Below is a small trained network, with its code and all its weights. Each question gives an input and a target symbol and asks what happens when units are switched off, that is, made to give their printed mean instead of their output.

import numpy as np


def w(rows, s, z=0):
    codes = np.array(rows[::2]) - 128.0
    scale = np.full(codes.shape[1], s)
    scale[-1] = z or s
    return codes * scale


def f(y):
    return np.maximum(y, 0)


def softmax(a):
    e = np.exp(a - a.max(-1, keepdims=True))
    return e / e.sum(-1, keepdims=True)


def log_softmax(a):
    a = a - a.max(-1, keepdims=True)
    return a - np.log(np.exp(a).sum(-1, keepdims=True))


def net(x, mask):
    ids = ['ΘΦΨβγδζηλμξπτω'.index(c) for c in x.split()]
    T = len(ids)
    res = E[ids] + P[:T]
    u = 0
    for l in range(2):
        q, k, v = (res @ M[l].T for M in (Q, K, V))
        z = softmax(np.where(np.tri(T) > 0, q @ k.T / 4**0.5, -1e9)) @ v
        res = res + np.where(mask[u], z, O[l][:, -1]) @ O[l][:, :-1]
        u += 1
        y = f(res @ A[l][:, :-1].T + A[l][:, -1])
        res = res + np.where(mask[u : u + 12], y, B[l][:, -1]) @ B[l][:, :-1]
        u += 12
    return log_softmax(res[-1] @ U[:, :-1].T + U[:, -1])


Q, K, V, O, A, B = {}, {}, {}, {}, {}, {}
E = w([
[42,111,169],'Θ',
[147,193,26],'Φ',
[116,93,22],'Ψ',
[139,208,20],'β',
[144,197,185],'γ',
[95,116,118],'δ',
[152,184,28],'ζ',
[26,204,175],'η',
[132,91,39],'λ',
[106,114,120],'μ',
[129,31,254],'ξ',
[31,118,80],'π',
[120,112,131],'τ',
[114,97,4],'ω',
],0.017)
P = w([
[254,47,81],'0',
[81,120,68],'1',
[145,110,114],'2',
[38,201,94],'3',
[136,161,139],'4',
[85,235,135],'5',
[88,169,118],'6',
],0.0087)
Q[0] = w([
[131,132,143],'L0H0',
[106,5,140],'L0H0',
[138,168,125],'L0H0',
[158,134,81],'L0H0',
],0.022)
K[0] = w([
[134,159,223],'L0H0',
[255,97,154],'L0H0',
[85,95,148],'L0H0',
[133,78,17],'L0H0',
],0.0093)
V[0] = w([
[54,30,139],'L0H0',
[243,212,211],'L0H0',
[51,174,136],'L0H0',
[3,154,81],'L0H0',
],0.0045)
O[0] = w([
[171,104,149,165],'L0H0',
[141,213,88,2],'L0H0',
[138,2,172,167],'L0H0',
[177,27,53,234],'L0H0',
],0.0052,0.0051)
A[0] = w([
[183,98,103,56],'L0N0',
[162,198,92,129],'L0N1',
[172,150,224,53],'L0N2',
[255,124,189,41],'L0N3',
[169,112,193,24],'L0N4',
[188,95,71,3],'L0N5',
[75,122,88,72],'L0N6',
[90,37,150,61],'L0N7',
[56,163,141,164],'L0N8',
[97,193,187,128],'L0N9',
[175,100,198,70],'L0N10',
[70,41,78,136],'L0N11',
],0.013,0.0027)
B[0] = w([
[81,151,101,149],'L0N0',
[98,114,73,146],'L0N1',
[177,224,2,135],'L0N2',
[2,123,213,135],'L0N3',
[138,156,37,133],'L0N4',
[90,134,89,168],'L0N5',
[160,108,136,192],'L0N6',
[188,133,111,182],'L0N7',
[113,114,171,177],'L0N8',
[207,113,153,144],'L0N9',
[151,56,27,136],'L0N10',
[187,162,151,255],'L0N11',
],0.0083,0.012)
Q[1] = w([
[137,89,207],'L1H0',
[254,109,198],'L1H0',
[197,220,97],'L1H0',
[77,116,76],'L1H0',
],0.0077)
K[1] = w([
[60,116,255],'L1H0',
[53,4,183],'L1H0',
[95,41,108],'L1H0',
[99,142,63],'L1H0',
],0.0086)
V[1] = w([
[126,204,189],'L1H0',
[224,165,180],'L1H0',
[113,23,163],'L1H0',
[167,254,159],'L1H0',
],0.0075)
O[1] = w([
[106,254,71,1],'L1H0',
[112,90,116,84],'L1H0',
[58,101,79,84],'L1H0',
[181,163,110,66],'L1H0',
],0.01,0.0042)
A[1] = w([
[211,115,140,161],'L1N0',
[161,122,64,2],'L1N1',
[95,127,211,37],'L1N2',
[134,145,94,85],'L1N3',
[82,100,117,185],'L1N4',
[127,136,155,74],'L1N5',
[109,148,222,189],'L1N6',
[195,142,108,51],'L1N7',
[167,111,225,131],'L1N8',
[88,68,131,218],'L1N9',
[137,252,89,30],'L1N10',
[175,85,84,173],'L1N11',
],0.016,0.0084)
B[1] = w([
[93,172,88,215],'L1N0',
[134,9,207,155],'L1N1',
[145,48,1,136],'L1N2',
[68,139,157,133],'L1N3',
[121,138,166,169],'L1N4',
[117,186,140,129],'L1N5',
[188,91,187,171],'L1N6',
[108,113,201,149],'L1N7',
[85,24,55,171],'L1N8',
[149,183,171,220],'L1N9',
[150,75,112,129],'L1N10',
[66,170,89,250],'L1N11',
],0.0084,0.013)
U = w([
[18,134,35,163],'Θ',
[123,244,80,181],'Φ',
[94,121,125,73],'Ψ',
[237,166,92,117],'β',
[102,169,138,60],'γ',
[92,116,136,74],'δ',
[118,162,146,106],'ζ',
[96,196,249,253],'η',
[165,89,101,54],'λ',
[102,103,160,109],'μ',
[161,94,99,73],'ξ',
[117,76,169,72],'π',
[143,69,122,88],'τ',
[99,187,192,212],'ω',
],0.014,0.0065)

Each question gives the input, a string of symbols that net reads in full, and the target symbol t.
The units are the heads (4 rows each of Q, K, V and O) and the neurons (one row each of A and B). Each row of codes is followed by its name. A weight is (code - 128) times the scale printed after its matrix; where a second scale follows, it is the last column's (O, A, B and U).
mask holds one flag per unit, layer by layer, with each layer's heads first. A switched-off unit (its flag False) gives its mean, the last column of its rows in O or B, instead of its output. The means were averaged over made-up inputs and are rounded, as every weight is.
A unit's drop is (log p(t) with every unit on - log p(t) with that unit switched off) / (log p(t) with every unit on - log p(t) with every unit switched off).
The circuit of an input: a set's keep is (log p(t) with only the set's units on - log p(t) with every unit switched off) / (log p(t) with every unit on - log p(t) with every unit switched off). Starting from the 12 units with the biggest drops (on a tie, the unit counted first), units are removed one at a time, each time the one whose removal leaves the highest keep (on an exact tie, the one counted first), for as long as the keep stays at least 0.8.
units of the circuit, in order: the units of the circuit, biggest drop first
unit that matters most: the unit with the biggest drop
top k neurons: the k neurons with the biggest drops, biggest first
top k neurons in layer l: the k neurons of layer l with the biggest drops, biggest first
drop of u: that unit's drop, to one decimal
input τ π π, target η: unit that matters most -> L0H0
input γ μ γ, target β: top 2 neurons in layer 1 -> L1N10, L1N11
input π Ψ λ τ π π τ, target Θ: units of the circuit, in order -> L1N8, L1N0
input γ μ τ π π δ, target Θ: units of the circuit, in order -> L0H0, L1N8, L1N1
input τ ξ ζ, target Θ: top 2 neurons -> L0N11, L1N9
input η γ τ, target Φ: units of the circuit, in order -> L1H0, L0H0
input π τ π β μ, target Θ: units of the circuit, in order -> L1N8, L1N0
input τ τ τ, target η: top 2 neurons -> L0N11, L0N7
input ζ β η β λ, target Θ: top 2 neurons -> L0N1, L1N0
input Ψ τ Φ π ζ γ, target Θ: top 2 neurons -> L0N2, L0N10
input π τ ζ, target Θ: top 2 neurons -> L1N11, L1N6
input τ π τ ζ δ ξ, target Θ: top 2 neurons in layer 0 -> L0N10, L0N2
input Θ τ τ τ, target η: top 2 neurons -> L0N11, L1N9
input η λ Θ ξ, target Θ: unit that matters most -> L1N11
input μ τ η π μ β, target Θ: top 3 neurons -> L1N11, L1N6, L1N9
input λ π Φ μ λ, target Φ: top 3 neurons -> L1N8, L1N1, L0N7
input μ π Ψ π Φ δ, target Θ: top 2 neurons in layer 1 -> L1N8, L1N0
input η η τ, target Φ: top 2 neurons in layer 1 -> L1N8, L1N1
input τ λ τ η π, target η: drop of L1N7 -> -0.1
input ω Φ π τ λ, target Θ: drop of L1N11 -> 0.2
input π π δ γ π β, target Θ: drop of L0N10 -> 0.0
input δ η π π Φ, target Θ: drop of L1N6 -> 0.1
input π γ π ω μ, target Θ: top neuron -> L1N8
